[[  0   5]
 [  3   8]
 [ -9 -19]
 [  2   9]
 [  6   4]
 [ 10  13]
 [ -7  20]
 [ -6  14]
 [-17  -2]
 [-15 -12]
 [ 28 -13]]
->
[[  5   8 -19   9   4  13  20  14  -2 -12 -13]
 [  0   3  -9   2   6  10  -7  -6 -17 -15  28]]

[[-13   4 -12  -5 -19]
 [-25   7 -24 -10 -31]
 [ 32   6  -3  24  34]
 [ -6  -3 -17  -6  10]]
->
[[-19 -31  34  10]
 [ -5 -10  24  -6]
 [-12 -24  -3 -17]
 [  4   7   6  -3]
 [-13 -25  32  -6]]

[[  7   0  -3   9   2 -11 -13   9  -7  -8  17]
 [ -6   9   3 -15   2  10  15   9   7  -7   0]
 [ 10  -4   0  -1   3  16   6  -4  -3  17 -19]
 [  0  -2  -6 -17  -4  15 -14   1  -5  -7  -6]
 [ -8  11   9   2 -11  -7  -8  -4  30  -6 -18]
 [ -2   3   0 -13 -13   7   8 -18 -22  13  10]
 [ -9  -3  -5   3  15   0   5  16   5 -10   3]
 [ 10  -8  -9   2   0  -3 -16  -4  -5   0  -3]]
->
[[ 17   0 -19  -6 -18  10   3  -3]
 [ -8  -7  17  -7  -6  13 -10   0]
 [ -7   7  -3  -5  30 -22   5  -5]
 [  9   9  -4   1  -4 -18  16  -4]
 [-13  15   6 -14  -8   8   5 -16]
 [-11  10  16  15  -7   7   0  -3]
 [  2   2   3  -4 -11 -13  15   0]
 [  9 -15  -1 -17   2 -13   3   2]
 [ -3   3   0  -6   9   0  -5  -9]
 [  0   9  -4  -2  11   3  -3  -8]
 [  7  -6  10   0  -8  -2  -9  10]]

[[ -2   1  -3  -1   1   0  -2  -2]
 [-12 -14 -31 -25  -2   8   8  19]
 [ -3  -1  -3   1  -5   1   0  -3]
 [-21  -5 -35  15 -14  -7 -11  -1]]
->
[[ -2  19  -3  -1]
 [ -2   8   0 -11]
 [  0   8   1  -7]
 [  1  -2  -5 -14]
 [ -1 -25   1  15]
 [ -3 -31  -3 -35]
 [  1 -14  -1  -5]
 [ -2 -12  -3 -21]]

[[ 20  14]
 [  4  -8]
 [-29   3]
 [  1 -28]
 [ 17 -22]
 [-29   4]]
->
[[ 14  -8   3 -28 -22   4]
 [ 20   4 -29   1  17 -29]]

[[-21  29  24  -6   5 -19   0   5  24]
 [  4  14  -6  19 -16  -8  11 -15 -28]
 [-18 -12 -25 -14 -22  17 -29   5  13]
 [ 22   7   9  -2  17   1  -9  11 -10]]
->
[[ 24 -28  13 -10]
 [  5 -15   5  11]
 [  0  11 -29  -9]
 [-19  -8  17   1]
 [  5 -16 -22  17]
 [ -6  19 -14  -2]
 [ 24  -6 -25   9]
 [ 29  14 -12   7]
 [-21   4 -18  22]]

[[ 12 -18  -8 -27   1   3  28  33   6]
 [ 24 -34   9  12 -23  30  -6  -1 -30]
 [ 35  34  32  34 -23  26  12  23  26]
 [ -9   5  -2 -20 -11   3   5   2  20]
 [  4 -15   3   3  11 -19  -4   2 -11]
 [-29 -30  34  -4  -5 -20  27  26 -27]
 [-17  35 -15  -8 -15 -22  29  -6 -11]
 [-26 -11   5  -1 -17  26 -25  31  18]
 [-30 -21   3  10  28 -22 -14  11 -10]
 [ 31  19  32  32 -17 -35   3   0  33]]
->
[[  6 -30  26  20 -11 -27 -11  18 -10  33]
 [ 33  -1  23   2   2  26  -6  31  11   0]
 [ 28  -6  12   5  -4  27  29 -25 -14   3]
 [  3  30  26   3 -19 -20 -22  26 -22 -35]
 [  1 -23 -23 -11  11  -5 -15 -17  28 -17]
 [-27  12  34 -20   3  -4  -8  -1  10  32]
 [ -8   9  32  -2   3  34 -15   5   3  32]
 [-18 -34  34   5 -15 -30  35 -11 -21  19]
 [ 12  24  35  -9   4 -29 -17 -26 -30  31]]
---
[[ -8  -8   4 -15  13  32   4 -15  -1   7  -9  15  14   3]
 [ -7  -6  -9  -1  10 -20  -3  -4  11 -14   6  15 -16  11]]
->
[[ -7  -6  -9  -1  10 -20  -3  -4  11 -14   6  15 -16  11]
 [ -8  -8   4 -15  13  32   4 -15  -1   7  -9  15  14   3]]

[[ -7   0]
 [-11 -30]
 [ 10  11]
 [  4  -1]
 [ -6 -11]
 [ -2 -31]
 [  2  19]
 [  7  21]
 [ 18  28]]
->
[[ 18  28]
 [  7  21]
 [  2  19]
 [ 10  11]
 [ -7   0]
 [  4  -1]
 [ -6 -11]
 [-11 -30]
 [ -2 -31]]

[[ 12  28 -10 -31]
 [ 10  -4 -11 -16]
 [-12  -8  -5   5]
 [-19  12   5  23]
 [-35   0   3   2]
 [  3 -27  -7 -13]]
->
[[ 12  28 -10 -31]
 [-19  12   5  23]
 [-35   0   3   2]
 [ 10  -4 -11 -16]
 [-12  -8  -5   5]
 [  3 -27  -7 -13]]

[[  5  -6   3 -18  -9   7  24 -16  -4  14  -9]
 [ 10  15 -15  -1   3  14   2 -14 -13  -9 -15]
 [ 12   0   4  13  19 -17  -9  23   0 -14   6]
 [ -8   3  -8   0  -2 -10  13  -4   0   5  -2]
 [  9   2 -32   5 -25  22   5  -5  13   0  11]
 [  3 -11   1  -3  -8   6 -11   5   2   4   5]
 [ -7 -17   9  -2   0 -10  -2  12  17  -5  24]
 [  1  10 -10 -14   8  -7  -6   6   1   7  -1]]
->
[[ 10  15 -15  -1   3  14   2 -14 -13  -9 -15]
 [  1  10 -10 -14   8  -7  -6   6   1   7  -1]
 [ -8   3  -8   0  -2 -10  13  -4   0   5  -2]
 [  9   2 -32   5 -25  22   5  -5  13   0  11]
 [ 12   0   4  13  19 -17  -9  23   0 -14   6]
 [  5  -6   3 -18  -9   7  24 -16  -4  14  -9]
 [  3 -11   1  -3  -8   6 -11   5   2   4   5]
 [ -7 -17   9  -2   0 -10  -2  12  17  -5  24]]

[[ -4   1   4  -2  -2   4]
 [  4 -16   9  10   6  -8]
 [  4  -1  -3   0   0   0]
 [ -2   6  -2  -4  -3   4]
 [  7 -13   5   7   4  -4]
 [  0 -26  20  21  13 -22]
 [  9  -5  -2   3   0   1]
 [  5 -12   4  10   6 -10]]
->
[[ -2   6  -2  -4  -3   4]
 [ -4   1   4  -2  -2   4]
 [  4  -1  -3   0   0   0]
 [  9  -5  -2   3   0   1]
 [  5 -12   4  10   6 -10]
 [  7 -13   5   7   4  -4]
 [  4 -16   9  10   6  -8]
 [  0 -26  20  21  13 -22]]

[[ 12  -8  -2   7   5   5   8   3  -2  10]
 [  0  -4 -10 -14  -3  17 -22  -1 -20  -1]
 [-19  12  11 -18 -16  15   2 -16  25   7]
 [  2  -7  -5 -21 -12  16  19  -6 -34  10]
 [  6 -12  -9  -8  11  11   9   4   0   5]
 [  5  -6  -8  -4   0   3  -8  -1  -7   1]]
->
[[-19  12  11 -18 -16  15   2 -16  25   7]
 [  0  -4 -10 -14  -3  17 -22  -1 -20  -1]
 [  5  -6  -8  -4   0   3  -8  -1  -7   1]
 [  2  -7  -5 -21 -12  16  19  -6 -34  10]
 [ 12  -8  -2   7   5   5   8   3  -2  10]
 [  6 -12  -9  -8  11  11   9   4   0   5]]
---
[[ -3   0 -14]
 [  5   1  19]
 [  2 -30   5]
 [ -6  31   1]
 [  5 -27   2]]
->
[[ -3   0]
 [  5   1]
 [  2 -30]]

[[ -9 -14 -23]
 [ -4 -18  -7]
 [  8 -14 -26]]
->
[[ -9 -14]
 [ -4 -18]
 [  8 -14]]

[[ 14   6 -14]
 [ 24  -3  -1]
 [-23   6   4]
 [ 29 -10   1]]
->
[[ 14   6]
 [ 24  -3]
 [-23   6]]

[[-18  16  -1  -4  18]
 [-12  20  -6   6  -8]
 [-22  -1 -14  20  29]]
->
[[-18  16]
 [-12  20]
 [-22  -1]]

[[ 11  -9  -2]
 [ 11 -35 -21]
 [ 31  33  17]]
->
[[ 11  -9]
 [ 11 -35]
 [ 31  33]]

[[-30  18]
 [ 11 -36]
 [ 29 -25]
 [-32  14]
 [-15 -31]]
->
[[-30  18]
 [ 11 -36]
 [ 29 -25]]
